[100 = 0]
[71 85 95 93 128 115 95 92 118 114 110 121 101 100 112 109 109 109 96 98 100 105 125 87 85 110 97 101 92 103 99 111] => <60> > <99>
[89 92 75 106 109 114 107 99 112 110 101 118 108 95 92 96 124 94 96 94 103 104 120 91 80 99 104 107 93 110 82 117] => <61> > <78>
[84 76 93 95 106 112 108 104 117 119 121 107 115 100 107 105 116 109 98 102 107 102 121 98 82 104 108 104 96 109 92 110] => <60> > <99>
[81 83 66 112 97 108 104 97 124 105 110 104 106 93 98 99 125 97 79 91 103 100 116 111 80 106 108 108 97 100 78 117] => <61> > <84>
[100 73 103 91 117 106 114 97 111 118 110 117 127 105 107 111 121 96 101 94 100 105 118 99 84 121 104 110 95 114 93 121] => <60> > <68>
[92 84 84 94 114 123 107 101 125 113 116 120 107 106 112 109 118 102 107 109 99 103 118 93 69 113 103 111 89 118 88 115] => <60> > <77>
[88 67 87 119 105 110 113 117 129 111 103 111 115 92 92 106 135 95 95 96 101 96 123 98 73 101 120 103 97 106 85 127] => <61> > <93>
[96 76 95 96 110 110 115 107 127 113 110 120 112 103 96 105 131 107 94 99 104 97 130 106 76 105 108 108 84 105 91 123] => <60> > <99>
[86 89 70 106 107 118 99 92 108 111 110 108 106 92 92 99 113 106 97 106 103 99 106 100 81 98 103 109 94 101 84 121] => <61> > <78>
[90 89 85 97 113 112 105 88 110 104 113 110 102 101 94 107 116 96 100 92 97 101 114 91 75 108 109 108 96 105 92 118] => <50> > <94>
[81 91 78 89 118 119 104 86 106 111 113 114 101 108 107 105 100 115 98 101 96 99 121 85 75 107 103 100 85 105 98 103] => <53> > <80>
[79 83 67 70 116 124 106 85 104 118 119 118 101 90 96 100 114 93 91 88 88 106 127 74 72 108 96 103 82 101 93 121] => <50> > <98>
[84 86 88 87 106 118 101 94 91 107 106 112 105 96 95 99 115 98 111 95 97 103 122 92 71 109 101 111 88 110 80 114] => <50> > <94>
[76 83 89 94 108 112 103 96 119 111 115 110 104 92 114 106 108 104 98 100 107 95 115 96 81 108 106 104 86 109 97 107] => <53> > <71>
[85 82 69 94 112 114 115 97 115 101 119 117 106 102 100 129 114 117 98 98 106 98 119 88 71 108 105 104 107 113 88 111] => <53> > <71>
[92 70 88 92 115 112 108 91 113 116 105 116 109 96 102 105 101 116 100 93 109 106 126 94 70 109 112 104 94 107 94 103] => <60> > <99>
[94 70 82 95 107 107 107 108 125 109 98 114 119 94 97 111 123 106 91 92 100 99 124 95 81 102 106 101 91 111 94 113] => <53> > <71>
[30 95 76 89 112 110 100 81 96 115 123 111 98 91 95 99 98 97 102 81 100 91 114 79 83 107 93 102 92 106 90 111] => <50> > <98>
[102 77 84 100 104 106 105 109 116 116 91 111 102 103 88 111 107 102 102 98 98 98 125 91 69 100 118 109 90 111 83 110] => <53> > <70>
[98 81 102 102 105 106 110 108 122 103 100 103 105 100 95 109 122 91 87 101 101 94 112 98 89 110 103 105 100 102 99 118] => <60> > <77>
[80 88 76 104 110 123 99 90 97 99 104 100 98 89 88 94 113 107 101 88 98 99 112 87 81 104 101 113 97 104 83 112] => <61> > <93>
[85 84 67 89 108 110 105 97 117 109 113 110 99 95 100 105 100 117 106 100 102 102 116 82 75 108 99 106 92 104 98 109] => <53> > <71>
[95 80 78 84 119 121 104 98 105 113 120 117 100 102 94 110 109 116 109 96 106 101 125 83 70 111 104 102 90 102 89 101] => <53> > <70>
[106 59 102 112 102 98 127 123 142 123 98 111 121 104 100 114 155 100 88 90 101 102 136 110 68 111 118 111 93 111 72 128] => <60> > <99>
[89 100 86 81 115 126 102 79 97 109 117 115 95 99 85 101 85 95 103 94 97 110 119 83 78 113 89 105 72 100 101 117] => <50> > <98>
[82 75 87 100 109 107 111 97 128 111 112 110 106 95 104 100 121 96 109 101 99 92 115 100 79 104 109 110 95 108 85 116] => <50> > <95>
[76 68 88 82 123 124 108 89 114 114 118 124 106 99 114 107 117 106 107 97 103 105 133 95 65 109 97 106 86 110 93 118] => <60> > <68>
[82 92 86 105 111 119 105 89 112 108 112 109 97 97 89 101 122 87 102 96 96 110 124 99 75 110 105 104 95 104 93 127] => <50> > <98>
[96 78 84 100 120 108 108 97 115 114 108 109 107 93 104 109 116 98 101 100 112 93 118 86 69 58 102 104 95 104 89 113] => <53> > <71>
[83 83 86 95 123 113 111 89 119 109 111 118 108 97 91 100 123 89 100 102 89 102 117 90 78 110 119 108 95 111 88 115] => <50> > <95>

[98 104 102 97 93 101 98 98 105 102 122 105 101 103 103 109 107 95 93 88 96 103 100 110 108 101 99 99 104 99 99 104] => <263> > <40>
[110 108 102 89 94 96 99 114 99 97 98 105 105 107 99 92 103 99 99 88 94 110 102 106 107 88 102 104 93 99 99 98] => <263> > <34>
[102 103 102 97 92 99 98 104 104 96 101 102 107 105 94 104 109 99 96 95 94 106 97 106 107 106 96 107 108 98 96 103] => <263> > <40>
[111 101 102 87 76 95 97 108 104 97 105 105 100 106 91 115 113 106 95 77 89 111 93 103 113 119 93 117 107 98 100 102] => <263> > <34>
[100 107 103 96 100 103 103 105 101 102 102 104 102 103 100 95 103 94 98 95 97 112 98 108 105 91 97 100 102 101 100 102] => <263> > <34>
[96 106 100 102 117 104 106 101 102 96 102 96 102 100 103 81 93 94 104 118 104 96 103 100 92 96 101 91 94 102 100 99] => <262> > <33>
[98 106 101 100 104 97 91 103 99 97 103 102 101 103 96 82 105 92 101 111 97 98 98 103 104 102 101 101 103 102 100 102] => <262> > <31>
[106 104 102 100 93 97 102 105 101 101 102 103 104 105 98 96 103 100 97 95 100 108 104 103 106 100 103 111 101 102 104 97] => <263> > <34>
[106 104 99 99 100 95 106 101 103 103 102 104 106 101 102 94 99 98 102 97 99 105 96 106 104 99 105 97 98 95 102 100] => <263> > <34>
[95 109 100 103 115 98 106 99 103 98 97 99 103 100 101 84 98 92 108 119 97 98 98 101 96 95 103 93 96 100 100 100] => <262> > <33>
[101 103 100 101 99 98 99 100 100 99 99 97 98 104 94 102 103 98 101 110 93 95 99 99 104 107 100 105 101 101 98 100] => <262> > <31>
[108 105 99 95 104 83 105 97 103 99 104 101 108 104 97 91 100 98 105 107 96 99 98 100 102 96 107 99 100 100 100 102] => <262> > <33>
[101 100 98 98 102 97 99 100 100 97 101 100 104 101 96 96 99 100 104 106 98 101 98 100 100 94 102 100 97 98 102 96] => <262> > <33>
[98 102 102 98 95 100 97 108 102 97 100 103 101 104 99 104 104 99 99 88 92 107 101 108 105 100 97 103 102 99 102 99] => <263> > <40>
[109 105 102 97 96 96 102 107 101 96 103 102 103 106 94 100 106 99 100 91 95 110 98 102 106 104 100 108 103 101 99 98] => <263> > <34>
[104 102 103 98 76 98 93 108 104 96 104 105 102 109 90 124 117 108 91 76 90 117 97 106 119 122 90 120 113 97 96 105] => <263> > <40>
[98 107 95 97 111 97 101 92 100 99 100 98 100 100 102 87 95 94 105 115 99 93 102 100 110 90 104 93 96 100 98 100] => <262> > <33>
[101 100 98 99 76 99 96 107 105 98 102 104 99 107 99 123 113 104 92 77 92 104 91 106 112 120 94 112 108 99 95 105] => <263> > <40>
[104 101 103 95 97 99 95 101 100 98 99 100 95 104 97 102 105 97 100 102 91 94 101 100 105 101 98 103 103 99 97 104] => <262> > <31>
[107 99 97 102 94 93 104 106 105 96 101 102 102 101 93 100 103 101 102 95 99 112 91 103 104 109 101 108 99 99 102 97] => <262> > <33>
[97 106 99 99 107 98 97 99 98 97 105 98 102 103 98 94 100 96 102 114 97 91 100 97 100 96 101 98 97 101 97 102] => <262> > <31>
[108 105 103 96 98 97 103 102 102 99 100 105 105 103 102 94 103 99 98 89 99 111 93 106 107 93 101 102 99 99 100 98] => <263> > <34>
[105 106 102 98 93 100 104 107 100 94 102 107 103 102 102 100 104 101 98 81 101 112 98 110 107 97 100 103 100 97 103 100] => <263> > <34>
[106 107 98 96 92 96 102 109 105 98 101 106 104 107 97 103 107 100 98 88 93 110 97 107 107 104 101 105 99 98 101 114] => <263> > <34>
[107 103 97 100 95 96 98 102 102 93 101 98 106 103 95 102 104 100 103 99 95 102 98 102 104 105 101 107 99 97 101 102] => <262> > <33>
[97 101 104 100 97 101 98 103 99 100 101 101 100 102 98 102 104 97 97 95 97 103 101 106 103 102 96 101 104 101 97 114] => <263> > <40>
